Below are the code and all the weights of a small trained network. Each question names an input and a target symbol and asks about switching units off, where a switched-off unit gives its printed mean instead of its output.

import numpy as np


def w(rows, s, z=0):
    codes = np.array(rows[::2]) - 128.0
    scale = np.full(codes.shape[1], s)
    scale[-1] = z or s
    return codes * scale


def f(y):
    return y / 2 * (1 + np.tanh(0.7978845608 * (y + 0.044715 * y**3)))


def softmax(a):
    e = np.exp(a - a.max(-1, keepdims=True))
    return e / e.sum(-1, keepdims=True)


def log_softmax(a):
    a = a - a.max(-1, keepdims=True)
    return a - np.log(np.exp(a).sum(-1, keepdims=True))


def net(x, mask):
    ids = ['βδεηθλπτφ'.index(c) for c in x.split()]
    T = len(ids)
    res = E[ids] + P[:T]
    r = res
    for j in range(2):
        rows = slice(4 * j, 4 * j + 4)
        q, k, v = (r @ M[0][rows].T for M in (Q, K, V))
        z = softmax(np.where(np.tri(T) > 0, q @ k.T / 4**0.5, -1e9)) @ v
        o = O[0][rows]
        res = res + np.where(mask[j], z, o[:, -1]) @ o[:, :-1]
    y = f(res @ A[0][:, :-1].T + A[0][:, -1])
    res = res + np.where(mask[2:18], y, B[0][:, -1]) @ B[0][:, :-1]
    return log_softmax(res[-1] @ U[:, :-1].T + U[:, -1])


Q, K, V, O, A, B = {}, {}, {}, {}, {}, {}
E = w([
[127,109,156],'β',
[104,87,159],'δ',
[156,142,159],'ε',
[67,35,186],'η',
[116,180,156],'θ',
[65,73,144],'λ',
[223,232,106],'π',
[121,61,8],'τ',
[38,203,102],'φ',
],0.015)
P = w([
[72,136,176],'0',
[147,234,95],'1',
[107,188,33],'2',
[4,124,98],'3',
[31,179,85],'4',
[21,142,109],'5',
[19,129,115],'6',
],0.0034)
Q[0] = w([
[134,95,45],'h1',
[83,136,101],'h1',
[41,208,63],'h1',
[103,102,152],'h1',
[134,175,161],'h2',
[175,149,9],'h2',
[123,137,81],'h2',
[56,174,195],'h2',
],0.011)
K[0] = w([
[104,195,77],'h1',
[95,82,115],'h1',
[19,123,70],'h1',
[82,107,136],'h1',
[87,100,198],'h2',
[133,72,159],'h2',
[255,104,38],'h2',
[134,201,90],'h2',
],0.0093)
V[0] = w([
[56,168,119],'h1',
[193,166,147],'h1',
[104,198,96],'h1',
[121,131,254],'h1',
[89,188,138],'h2',
[97,126,171],'h2',
[161,170,70],'h2',
[190,76,187],'h2',
],0.017)
O[0] = w([
[158,155,8,254],'h1',
[122,175,160,59],'h1',
[164,182,83,212],'h1',
[29,192,130,115],'h1',
[123,177,29,229],'h2',
[2,99,69,146],'h2',
[181,207,122,155],'h2',
[101,100,212,1],'h2',
],0.0072,0.0054)
A[0] = w([
[123,111,226,135],'n1',
[151,193,189,235],'n2',
[117,62,161,104],'n3',
[97,110,253,142],'n4',
[174,173,138,146],'n5',
[176,146,182,251],'n6',
[84,87,116,99],'n7',
[75,235,157,254],'n8',
[104,83,168,144],'n9',
[106,125,53,125],'n10',
[132,146,153,199],'n11',
[192,102,181,108],'n12',
[5,131,85,140],'n13',
[58,64,89,140],'n14',
[158,115,70,108],'n15',
[202,122,117,29],'n16',
],0.011,0.0055)
B[0] = w([
[177,103,160,133],'n1',
[125,49,71,160],'n2',
[168,154,100,136],'n3',
[197,92,161,144],'n4',
[89,89,118,170],'n5',
[158,52,169,147],'n6',
[132,214,98,143],'n7',
[89,49,84,246],'n8',
[135,166,184,137],'n9',
[184,128,202,238],'n10',
[152,2,85,137],'n11',
[116,164,169,136],'n12',
[88,174,160,249],'n13',
[179,138,152,184],'n14',
[121,145,228,206],'n15',
[64,188,124,158],'n16',
],0.0073,0.012)
U = w([
[101,125,144,2],'β',
[87,149,161,178],'δ',
[74,82,139,117],'ε',
[113,153,173,9],'η',
[22,167,44,175],'θ',
[74,177,126,165],'λ',
[122,91,17,105],'π',
[223,118,124,250],'τ',
[185,254,51,65],'φ',
],0.0088,0.0043)

Each question gives the input, a string of symbols that net reads in full, and the target symbol t.
The units are the heads (4 rows each of Q, K, V and O) and the neurons (one row each of A and B). Each row of codes is followed by its name. A weight is (code - 128) times the scale printed after its matrix; where a second scale follows, it is the last column's (O, A, B and U).
mask holds one flag per unit, heads first, then neurons. A switched-off unit (its flag False) gives its mean, the last column of its rows in O or B, instead of its output. The means were averaged over made-up inputs and are rounded, as every weight is.
A unit's drop is (log p(t) with every unit on - log p(t) with that unit switched off) / (log p(t) with every unit on - log p(t) with every unit switched off).
The circuit of an input: a set's keep is (log p(t) with only the set's units on - log p(t) with every unit switched off) / (log p(t) with every unit on - log p(t) with every unit switched off). Starting from the 12 units with the biggest drops (on a tie, the unit counted first), units are removed one at a time, each time the one whose removal leaves the highest keep (on an exact tie, the one counted first), for as long as the keep stays at least 0.8.
units of the circuit, in order: the units of the circuit, biggest drop first
top k neurons: the k neurons with the biggest drops, biggest first
heads that matter: for each layer, one digit per head in row order, 1 if its drop is at least 0.15 and else 0, layers parted by /
input ε τ δ, target τ: units of the circuit, in order	h1; h2; n13
input θ τ τ δ, target τ: units of the circuit, in order	h1; h2
input θ η θ θ π, target θ: units of the circuit, in order	h1; h2; n8
input τ θ π, target τ: units of the circuit, in order	n6; h1
input τ β τ φ η π, target τ: units of the circuit, in order	h1
input π δ τ η, target τ: units of the circuit, in order	h2; n13
input δ ε τ δ θ π, target π: top 3 neurons	n10; n13; n2
input θ θ π, target π: heads that matter	10
input τ π θ π φ τ, target φ: units of the circuit, in order	n16; h2; h1
input τ τ β τ π β, target τ: heads that matter	11
input τ θ θ φ θ, target φ: units of the circuit, in order	h1; h2
input δ θ δ ε, target θ: top 2 neurons	n10; n15
input φ φ π φ β, target φ: units of the circuit, in order	h2; h1
input τ δ θ, target τ: units of the circuit, in order	h1
input θ π θ, target π: top 2 neurons	n8; n2
input θ θ φ δ, target φ: heads that matter	01
input β ε δ ε θ, target θ: heads that matter	10
input η λ τ η, target τ: heads that matter	01
input ε φ τ, target φ: heads that matter	11
input ε τ φ θ τ τ β, target τ: units of the circuit, in order	h1
input τ π θ, target τ: top 3 neurons	n6; n13; n8
